Here are made-up objects, facts about them, and rows of numbers that follow some of those facts. Name the object behind each unnamed row.

Facts:
Π: is of sort; χ: uses; δ: belongs to class
valo	Π	c; bedo	Π	a; giflas	Π	d; sibreplum	Π	c; kifluk	Π	d; ledegrur	Π	b
leni	Π	c; ploklus	Π	a; gezul	Π	a; zafel	Π	d; flisus	Π	d; luklu	Π	a
pagal	Π	b; kinus	Π	a; kastova	Π	a; travu	Π	d; batuk	Π	a; lofi	Π	c
benadrok	Π	a; bretroge	Π	c; vuvem	Π	a; stuflu	Π	a; gumo	Π	a; flabres	Π	b
zestir	Π	d; gromam	Π	b; baplo	Π	a; grumu	Π	a; brenir	Π	a; stovi	Π	c
druvir	Π	a; drusan	Π	d; gasil	Π	b; klisin	Π	a; skugafu	Π	a; drobro	Π	d
drovor	Π	b; ledor	Π	a; tepotrul	Π	d; skatram	Π	b; fluzakir	Π	a; modor	Π	c
drakas	Π	b; vokli	Π	a; staklek	Π	d; stige	Π	a; tramu	Π	d; klogum	Π	d
dravel	Π	b; mogu	Π	b; flida	Π	b; kezu	Π	a; drubravur	Π	b; brekuzun	Π	d
fliklen	Π	c; skogok	Π	d; fuder	Π	c; flovor	Π	d; daklaple	Π	d; kladon	Π	a
guro	Π	a; tezol	Π	b; mozu	Π	d; grubrum	Π	c; denun	Π	d; flimom	Π	a
skosok	Π	b; mutribror	Π	a; sutri	Π	d; plagrek	Π	b; bropar	Π	a; bronul	Π	d
skekam	Π	c; bemer	Π	d; giber	Π	d; midren	Π	d; ferur	Π	d; reruk	Π	c
nagi	Π	a; tusaklon	Π	b; nokladom	Π	d; taska	Π	b; groge	Π	c; tetel	Π	d
drofal	Π	b; linem	Π	b; nupebri	Π	b; goflom	Π	a; vutras	Π	c; patrok	Π	b
bemokle	Π	c; plubrir	Π	c; vudrem	Π	d; vapiplim	Π	b; ladror	Π	a; gaklufik	Π	a
stuplu	Π	a; teguk	Π	b; plipli	Π	c; taklas	Π	b; kilok	Π	b; pomur	Π	d
gubradrim	Π	b; ronuflek	Π	a; plastir	Π	a; godas	Π	c; takir	Π	a; siflu	Π	a
togrunas	Π	d; mabras	Π	c; brefu	Π	b; loklir	Π	a; bisan	Π	a; raklur	Π	b
skugristem	Π	a; kimem	Π	a; ribri	Π	a; flarolos	Π	a; gube	Π	a; flagrur	Π	c
mitran	Π	b; sivuk	Π	d; plomok	Π	b; skedu	Π	c; deva	Π	c; voplo	Π	b
suflogral	Π	a; vilim	Π	a; plaril	Π	c; ninogra	Π	d; gogas	Π	b; grikul	Π	b
falaka	Π	c; sokubril	Π	a; bagudu	Π	d; gibefe	Π	a; zaplezil	Π	b; kabri	Π	c
briga	Π	a; veno	Π	c; retrum	Π	a; bofa	Π	b; vada	Π	a; flodrin	Π	c
kloziles	Π	b; gegi	Π	a; mibom	Π	c; valo	χ	vudrem; sibreplum	χ	dravel; ledegrur	χ	linem
ledegrur	χ	bagudu; leni	χ	flisus; ploklus	χ	drubravur; pagal	χ	nokladom; kinus	χ	gibefe; kinus	χ	groge
travu	χ	bronul; batuk	χ	plagrek; batuk	χ	gegi; bretroge	χ	plaril; bretroge	χ	raklur; bretroge	χ	ledegrur
vuvem	χ	kifluk; stuflu	χ	kifluk; flabres	χ	ribri; zestir	χ	flarolos; gromam	χ	goflom; baplo	χ	suflogral
brenir	χ	flarolos; brenir	χ	stuflu; brenir	χ	mozu; druvir	χ	zafel; druvir	χ	bedo; drusan	χ	drovor
gasil	χ	kabri; gasil	χ	bedo; gasil	χ	ferur; klisin	χ	teguk; skugafu	χ	staklek; skugafu	χ	flodrin
drobro	χ	ledegrur; drovor	χ	tusaklon; ledor	χ	flodrin; tepotrul	χ	drovor; fluzakir	χ	briga; modor	χ	flovor
drakas	χ	skatram; staklek	χ	nagi; stige	χ	dravel; tramu	χ	giber; klogum	χ	flovor; mogu	χ	ribri
kezu	χ	mozu; brekuzun	χ	benadrok; fliklen	χ	gumo; fuder	χ	ledegrur; flovor	χ	gezul; flovor	χ	flarolos
daklaple	χ	leni; daklaple	χ	giflas; kladon	χ	lofi; kladon	χ	skogok; kladon	χ	stuplu; kladon	χ	ladror
tezol	χ	fluzakir; mozu	χ	nupebri; grubrum	χ	mogu; grubrum	χ	flovor; denun	χ	druvir; denun	χ	mozu
flimom	χ	fuder; flimom	χ	bedo; sutri	χ	kezu; sutri	χ	gromam; plagrek	χ	drubravur; bropar	χ	stige
bropar	χ	ploklus; bronul	χ	groge; skekam	χ	bretroge; bemer	χ	fuder; bemer	χ	ledegrur; giber	χ	batuk
midren	χ	mutribror; ferur	χ	vudrem; reruk	χ	dravel; nagi	χ	gegi; nagi	χ	giber; tusaklon	χ	tezol
nokladom	χ	grikul; taska	χ	deva; tetel	χ	kimem; drofal	χ	lofi; drofal	χ	flovor; drofal	χ	kilok
linem	χ	drakas; nupebri	χ	mutribror; goflom	χ	batuk; goflom	χ	briga; vutras	χ	groge; patrok	χ	tezol
patrok	χ	giber; bemokle	χ	reruk; plubrir	χ	gube; vudrem	χ	gegi; vudrem	χ	flisus; vapiplim	χ	dravel
gaklufik	χ	nagi; teguk	χ	skatram; taklas	χ	luklu; taklas	χ	stuflu; pomur	χ	voplo; gubradrim	χ	klogum
ronuflek	χ	leni; ronuflek	χ	vada; plastir	χ	skatram; plastir	χ	ladror; godas	χ	kifluk; godas	χ	ninogra
takir	χ	plubrir; siflu	χ	vudrem; togrunas	χ	retrum; mabras	χ	veno; brefu	χ	goflom; loklir	χ	drobro
bisan	χ	briga; skugristem	χ	drakas; skugristem	χ	travu; kimem	χ	kastova; ribri	χ	gogas; ribri	χ	dravel
ribri	χ	flisus; flarolos	χ	bronul; flagrur	χ	mogu; flagrur	χ	benadrok; mitran	χ	voplo; sivuk	χ	batuk
sivuk	χ	kimem; plomok	χ	guro; plomok	χ	gaklufik; skedu	χ	gube; deva	χ	fluzakir; deva	χ	giber
voplo	χ	zaplezil; suflogral	χ	flarolos; vilim	χ	flabres; ninogra	χ	bronul; grikul	χ	batuk; falaka	χ	grikul
sokubril	χ	retrum; bagudu	χ	retrum; zaplezil	χ	flisus; veno	χ	grikul; veno	χ	grumu; retrum	χ	gegi
retrum	χ	nagi; bofa	χ	plubrir; bofa	χ	flagrur; vada	χ	mogu; gegi	χ	dravel; mibom	χ	guro
valo	δ	940; bedo	δ	362; giflas	δ	685; sibreplum	δ	356; kifluk	δ	847; ledegrur	δ	362
leni	δ	685; ploklus	δ	356; gezul	δ	362; zafel	δ	362; flisus	δ	356; luklu	δ	362
pagal	δ	847; kinus	δ	356; kastova	δ	685; travu	δ	938; batuk	δ	685; lofi	δ	362
benadrok	δ	940; bretroge	δ	356; vuvem	δ	685; stuflu	δ	356; gumo	δ	356; flabres	δ	356
zestir	δ	847; gromam	δ	940; baplo	δ	356; grumu	δ	362; brenir	δ	685; stovi	δ	362
druvir	δ	356; drusan	δ	685; gasil	δ	938; klisin	δ	356; skugafu	δ	685; drobro	δ	847
drovor	δ	356; ledor	δ	685; tepotrul	δ	940; skatram	δ	362; fluzakir	δ	362; modor	δ	362
drakas	δ	362; vokli	δ	356; staklek	δ	940; stige	δ	938; tramu	δ	938; klogum	δ	685
dravel	δ	938; mogu	δ	940; flida	δ	940; kezu	δ	847; drubravur	δ	362; brekuzun	δ	362
fliklen	δ	847; skogok	δ	362; fuder	δ	362; flovor	δ	362; daklaple	δ	356; kladon	δ	362
guro	δ	938; tezol	δ	356; mozu	δ	362; grubrum	δ	940; denun	δ	356; flimom	δ	362
skosok	δ	938; mutribror	δ	685; sutri	δ	940; plagrek	δ	362; bropar	δ	362; bronul	δ	356
skekam	δ	940; bemer	δ	362; giber	δ	362; midren	δ	938; ferur	δ	938; reruk	δ	362
nagi	δ	847; tusaklon	δ	362; nokladom	δ	362; taska	δ	356; groge	δ	356; tetel	δ	940
drofal	δ	362; linem	δ	362; nupebri	δ	362; goflom	δ	847; vutras	δ	940; patrok	δ	362
bemokle	δ	362; plubrir	δ	362; vudrem	δ	356; vapiplim	δ	356; ladror	δ	847; gaklufik	δ	356
stuplu	δ	940; teguk	δ	938; plipli	δ	362; taklas	δ	362; kilok	δ	362; pomur	δ	685
gubradrim	δ	847; ronuflek	δ	847; plastir	δ	356; godas	δ	940; takir	δ	940; siflu	δ	940
togrunas	δ	940; mabras	δ	938; brefu	δ	685; loklir	δ	847; bisan	δ	356; raklur	δ	356
skugristem	δ	362; kimem	δ	685; ribri	δ	938; flarolos	δ	685; gube	δ	940; flagrur	δ	938
mitran	δ	362; sivuk	δ	938; plomok	δ	356; skedu	δ	938; deva	δ	685; voplo	δ	356
suflogral	δ	938; vilim	δ	356; plaril	δ	362; ninogra	δ	356; gogas	δ	362; grikul	δ	362
falaka	δ	685; sokubril	δ	685; bagudu	δ	938; gibefe	δ	685; zaplezil	δ	362; kabri	δ	940
briga	δ	940; veno	δ	356; retrum	δ	847; bofa	δ	938; vada	δ	940; flodrin	δ	940
kloziles	δ	362; gegi	δ	685; mibom	δ	685

Known rows:
[  1   8  -8   5  26  14  -3 -12 -17  -4   0  -3  28   3 -26 -22  -9  10
   4  49   6  -5  -4 -29 -13 -19   7 -20  -3   6  -5]: stuplu
[ 17 -15 -12 -25  26 -15  -3  26  -7  -8  11 -29  59  -6  -5 -15  -2  -8
  10  11  11  25 -30  -4 -13 -36  13   3   9  21 -27]: kladon
[ 17 -13  -2  -9  20 -15  -6  10   8  -4   5 -25  18   5   8  -1   1  -3
  13  24   5  15 -30  14   6  -4  29 -14  11   3  23]: vilim
[-40  19 -10   6 -14  -3   3 -49   2  14  10  23 -52   5  -3   4   5  18
 -19  17 -10 -36  10 -15  11   4  19 -66 -22 -46  25]: flagrur
[ 27 -11   5   1   7   3 -10  13  -2 -13  15  -6  18   3  -6  -4 -12   8
  11  36   1  10 -28   7  -2  -1  16 -11  11  -1  25]: gumo
[-22  -3  -7   4 -12 -13  18 -17   1   9  22  22 -29   1  -3  11  11  -3
 -13   1 -10 -20   6 -10   8 -17   9 -23 -18 -22  -2]: fliklen
[ 22  21  15  17  38  13  24 -11   5  -5 -22  31  11  -6  -9   2 -17   3
 -19  40  45 -25  -3 -13 -10 -12   3  35  -3 -10   7]: kastova
[ 22 -15   0   1  14  -7 -10  19   1  -8   8 -13  17   5  -7  -1  -5  -2
  11  33   7   4 -23   7   5   4  20 -11   7   7  26]: gaklufik
[ -7  20   0  30  18  17  -2 -52   5   7  -6  -5   8  16 -29  -8  11  14
   7  60  -4 -15  17 -26  -3 -12  25 -35 -11 -20  21]: suflogral
[-23  14  14  33 -12  26  -6 -35  -2  25 -21  14 -56  15 -20 -13   5   9
 -10  14 -13 -21  41 -22  10  65   3 -49  -4 -19  35]: dravel
[ 32 -19   8  -5  22  14  13  11 -18 -22  16  -1  29  -2  -5 -12  -7   4
  16  17  -1  30 -32  14 -18 -37   4  31  22  12  -5]: luklu
[  7 -25   5 -15  -7  -6  -3  30 -10   9   6 -11  10  -7   4 -19  -1 -12
  -5 -41  -7  25  -1   5  -1  30 -17  -2  15  30 -27]: linem
[  7 -22  13 -13  -5   2   2  29 -15   2  -3   2 -17   1   3 -11   8 -14
  -1 -42  -7   8   2  14  -2  37 -16  14  16  15   8]: grikul
[  9  -1  -9  -6 -26  19 -10  24 -12 -30   4   0   1  -8  10  12 -18   6
  20 -22 -12  24  -8  22  -4  -9 -30  46  10  21 -15]: zafel
[-28  -2 -15 -10  -3 -15  15 -23  -7  10  14  16 -22  -6   5   1   8   1
 -15 -12  -9 -16  -2   4   3 -26   5 -23 -14 -13 -11]: grubrum
[-20  18 -12   8 -13  13 -10 -12   4  -9 -20  -8  -2   5   1  13  10   0
  17 -11 -13  -7  25   3   1  -7 -18  28  -6   4  -8]: sutri
[  9 -15  20  -5 -23  -9 -25  29   2  12   6  -6 -17  10 -16  -6  14  -3
  -2 -32 -11 -12  13   5   1  53 -18 -12  -6  -9  28]: drovor

Rows to name:
No name comes twice in this set of rows, the named rows included.
[-25  15  14  31 -12  17  -8 -39   3  30 -17   3 -37  16 -21 -13  16   5
  -9   6 -16 -22  44 -26  11  50   2 -47  -9 -20  24] -> skosok
[-26  17  11  26 -20   8 -19 -35   3  34  -8  -9 -14  10 -25 -18  14   5
 -15   7 -21 -14  47 -38   7  46   2 -58 -16  -7   1] -> teguk
[  6 -19  18   2 -19   0 -10  10   3  15   2  -9 -26   1  21  -5  -1  -4
  -1 -29 -15  22  -6  25  17  57   7 -22  21   6  23] -> voplo
[  5  42   5   3  -9  10  -2 -14  25  -3 -22   6  23 -13  18  19 -15  14
 -15 -21  15   2  18  -2  -9 -18 -25  51 -16 -13 -32] -> klogum
[  5   2  -6  -1 -40   6 -27  18  10 -18   3 -12  -4   1  13  23 -11  11
  18 -13 -16  12  -1  25  11  14 -14  15   1   2  14] -> vudrem
[-16  20 -23 -22  39  -5  -1 -13  -1   2 -22 -26  16  10   5 -16   6   6
   4  22  17  -1 -16 -16  -9 -20  37 -46   7 -19   9] -> takir
[ 10 -21  19  -9  -9   8   3  18 -12   4   6  -3  -6  -2   8 -16   6 -10
   2 -45 -14  29  -4  19  -5  23 -16  16  22  16 -10] -> nupebri
[-13   5  12  17  -4  10   1 -10   0  22 -16   2 -36  21 -13   0  27 -15
  -3 -15  -4 -12  33 -12   6  46  -5 -12   3 -11  22] -> pagal
[  3  41   3   9 -13  23   8 -13  17  -9 -31  23 -11 -13  26  20 -30  14
 -16  -9  24  -1  10   2   2   2 -19  45  -5  -9 -11] -> giflas
[ 10 -21  19 -16  -8  -2   6  12  -3  10   7 -15   6  -1  11 -16  19 -10
   3 -55 -19  33  -4  21  -6   9 -12  22  22  15 -19] -> taklas
[  5 -21  10 -23  -4  -7  -7  23  -6  13   7 -22  11  -5  10 -19   9  -8
  -3 -54 -12  27  -1   7  -7  17 -12   1  16  17 -23] -> drofal
[ -3  12 -10  12  31   2  10 -17   0   1 -12 -11   4  15  -5   2   5  -7
   9  42  15   7  -7 -17   3 -14  35 -25   9 -15  15] -> ronuflek
[ -3  37  -1   8  -2   1   8 -16  31   2 -36   6   4 -14  41  28 -11  -1
 -13 -19  21   5  10   8   5  -8  -7  50  -3  -2 -22] -> pomur
[ 24  24  13  10  42   2  18 -23  17   5 -16  10  41 -10   0  -2 -10   5
 -21  27  34  -1  -8 -10 -15 -39  13  35  -7 -10 -21] -> flarolos

The same objects again, as new rows of numbers:
Some objects and their rows:
[  7  11  16 -10  22  -9   5 -20   4   0  17 -13   0  14]: gube
[  8  11  24   4  20 -39   9  -2 -28  -2   7   1   7  18]: kezu
[ -3 -19  23  19  17  56   2   8  38  -4  12 -16   2   7]: flarolos
[ 25  -9   1  -7 -13  -6   5 -35 -38  11   7  -3  -1  -9]: mogu
[  5 -12  -5   3 -14 -15   4 -22  -5  11  -1   2  -4 -13]: drovor
[-23 -10  -6  14  -5  -9 -12 -17  17  10 -16   7 -11 -13]: kilok
[  2 -14  -6  -1  -8 -18   3 -23   2  10  -1   1  -5 -10]: plomok
[  3 -10  -6  -6  -1 -26   0 -29   5   8   0  -1 -12 -11]: raklur
[  0  -4  -6 -18 -14 -45   7 -29 -49   6   9  -1  -2  -6]: gasil
[ 34  -2  -5 -33  11 -30   2  20 -54 -10  -2  11   5  -9]: fliklen
[ 33  -2 -11 -45   9   2  -2   7 -25 -10   8  -3   0 -14]: kabri
[ 32  -6 -11 -38  -3   9   2  12 -26  -8   6   2   8 -10]: valo
[-18   3  -9  21  -9  11  -9  34   4  -3 -14   7  -6   0]: brekuzun
[ 24  -6  -8  -4   9  51  -5  15  36   6   6 -11 -10  -5]: giflas
[  0  10 -14 -16  -5 -27   9  20 -55  -3  12  -1   2   5]: tramu
[24 -8 -7  4 -3 57 -2 20 30  8  5 -8 -3 -4]: pomur
[-19   7 -10  26 -10  18  -8  36  -4   3 -15  10  -1  -7]: nokladom

Rows to name:
No name comes twice in this set of rows, the named rows included.
[-13   3  -7  21 -22   3  -9  35  16   0 -13  10  -5   5] -> bemer
[-28  -3  -7  26  -9  10  -6  -8   2  22 -19  14   3 -24] -> grikul
[  8  14  20  -7  34 -47   6 -10 -20  -3   6  -3   1  17] -> ladror
[  3  -8  -6   4 -11 -14   4 -23  -6  13  -1   3  -2 -15] -> tezol
[  6   0 -17  -1  -5   3   5  14   1  -4  -3   0  -2  10] -> vudrem
[-34  11  16  31  -4   1  -6   4  39  -1 -10   5   4  13] -> flimom
[-36  16  14  36   1  10  -5   6  29   4 -10   6   7   5] -> fluzakir
[ -5  -2  11 -13  30 -42  11  -1   2   5   3   4  13  34] -> retrum
[-14  20  11 -12  13 -43   8 -19 -22  -9  17 -10   1  17] -> guro
[  8  -9  -5   6 -18 -12   4 -31 -11   7  -4   1  -5 -10] -> flabres
[ -3   3   9  15  16  64   4 -12  57  18   6  -8  14   3] -> batuk
[-10  -5 -10   0 -14  18 -12  33  -1 -14 -18  13   2 -17] -> modor
[ 18   0 -18 -19 -10  15   0  -4 -16 -20 -10   3   2  -6] -> sibreplum
[  0   3 -14 -23 -10 -38   9  22 -37  -5  12   0   0  15] -> bagudu

